x =
[[133 119 141 139 139 139 130 125 128 145 114 142 102 132 128 126]
 [115 130 101 129 139 131 121 134 116 118 131 129 131 112 141 144]
 [115 130 101 129 139 130 121 134 116 117 131 129 131 111 140 144]
 [121 111 123 136 132 113 132 130 122 123 129 134 100 129 142 145]
 [128 118 137 125 109 100 137 128 133 116 140 118 123 142 130 130]
 [123 137 115 117 116 117 126 132 128 110 142 113 154 125 128 130]
 [136 145 134 119 124 143 124 126 133 133 127 122 156 127 114 112]
 [136 145 133 120 124 143 124 126 134 133 127 123 156 127 114 112]
 [133 118 141 138 140 139 130 124 128 145 115 143 103 131 128 126]
 [135 145 133 120 124 144 125 126 133 133 127 122 156 128 114 112]
 [128 138 119 131 147 156 119 128 122 140 116 138 133 114 126 126]]
Indices start at 0.
Find the entry in the top-right corner.
A: 126
The entry at row 1, column 1 -> 130
The entry in row 0 and column 2 -> 141
Find the entry at row 1, column 0.
A: 115
The bottom-right entry is 126
The entry in row 0 and column 0 -> 133
Find the entry in row 0 and column 1.
A: 119
Find the entry at row 2, column 0.
A: 115
The bottom-left entry -> 128
The entry directly below 110 -> 133
The entry in row 1 and column 2 is 101
Find the entry directly below 154.
A: 156

Questions about the grid below. Counting starts at 0.
1) Read off the entry at row 0, column 2.
2) Read off the bottom-right entry.
3) Read off the entry in row 1 and column 0.
4) Read off the top-left entry.
5) Read off the entry in the top-right corner.
6) Read off the entry in row 0 and column 1.
[[123 135 131 137 101]
 [123 135 129 137 101]
 [123 123 131 137 101]
 [123 135 131 129 101]
 [123 135 131 136 101]
 [119 135 123 132 101]
 [123 135 131 137 101]
 [123 135 125 137 101]
 [123 135 131 130 101]
 [123 135 131 137 101]
 [123 135 131 137 101]]
1) 131
2) 101
3) 123
4) 123
5) 101
6) 135

[[130 116 128 125 126 129 133 128 122 129 131 123]
 [130 119 128 134 132 128 117 119 129 135 124 119]
 [131 145 121 132 126 136 134 152 126 132 127 148]
 [126 149 120 130 132 125 122 109 126 111 127 131]
 [126 129 131 123 125 131 134 142 130 131 129 134]
 [129 123 127 131 131 129 123 125 130 132 127 123]
 [128 144 121 129 130 125 125 115 125 113 126 130]
 [130 112 130 123 125 130 136 128 123 129 130 121]
 [128 116 128 123 125 128 134 126 124 128 130 123]
 [129 131 126 132 131 126 120 121 130 129 124 126]
 [130 141 123 133 126 134 134 147 126 131 127 144]
 [122 135 143 119 127 125 134 141 140 126 129 132]]
The top-left entry is 130
The third entry in reading order -> 128
The bottom-left entry: 122
Give the first entry in the row that holds the smallest entry.
Answer: 126
Give the entry just right of the smallest entry.
Answer: 126
Give the entry just right of the largest entry.
Answer: 126
Give the top entry of the column that holds the largest entry.
Answer: 128
Give the last entry, reading row by row.
Answer: 132
Give the bottom entry of the column that holds the smallest entry.
Answer: 141
The largest entry in the first row: 133
The entry just left of the smallest entry is 122
The entry in the top-right corner: 123
The third-last entry, reading row by row -> 126
The first entry of the largest entry's row -> 131
Give the second smallest entry.
Answer: 111
The second largest entry -> 149
Give the smallest entry.
Answer: 109
Give the smallest entry in the last row.
Answer: 119
Give the entry directly above 111.
Answer: 132
The entry just left of 113 -> 125
Give the fourth entry in reading order.
Answer: 125
The entry directly above the largest entry: 119
The last entry in the row that holds the largest entry -> 148
Give the third entry on the main diagonal.
Answer: 121
The entry directly above the smallest entry -> 152
The entry just left of 152: 134
Give the last entry in the row that holds the smallest entry.
Answer: 131
The largest entry in the last row: 143
Give the 5th entry, reading row by row.
Answer: 126
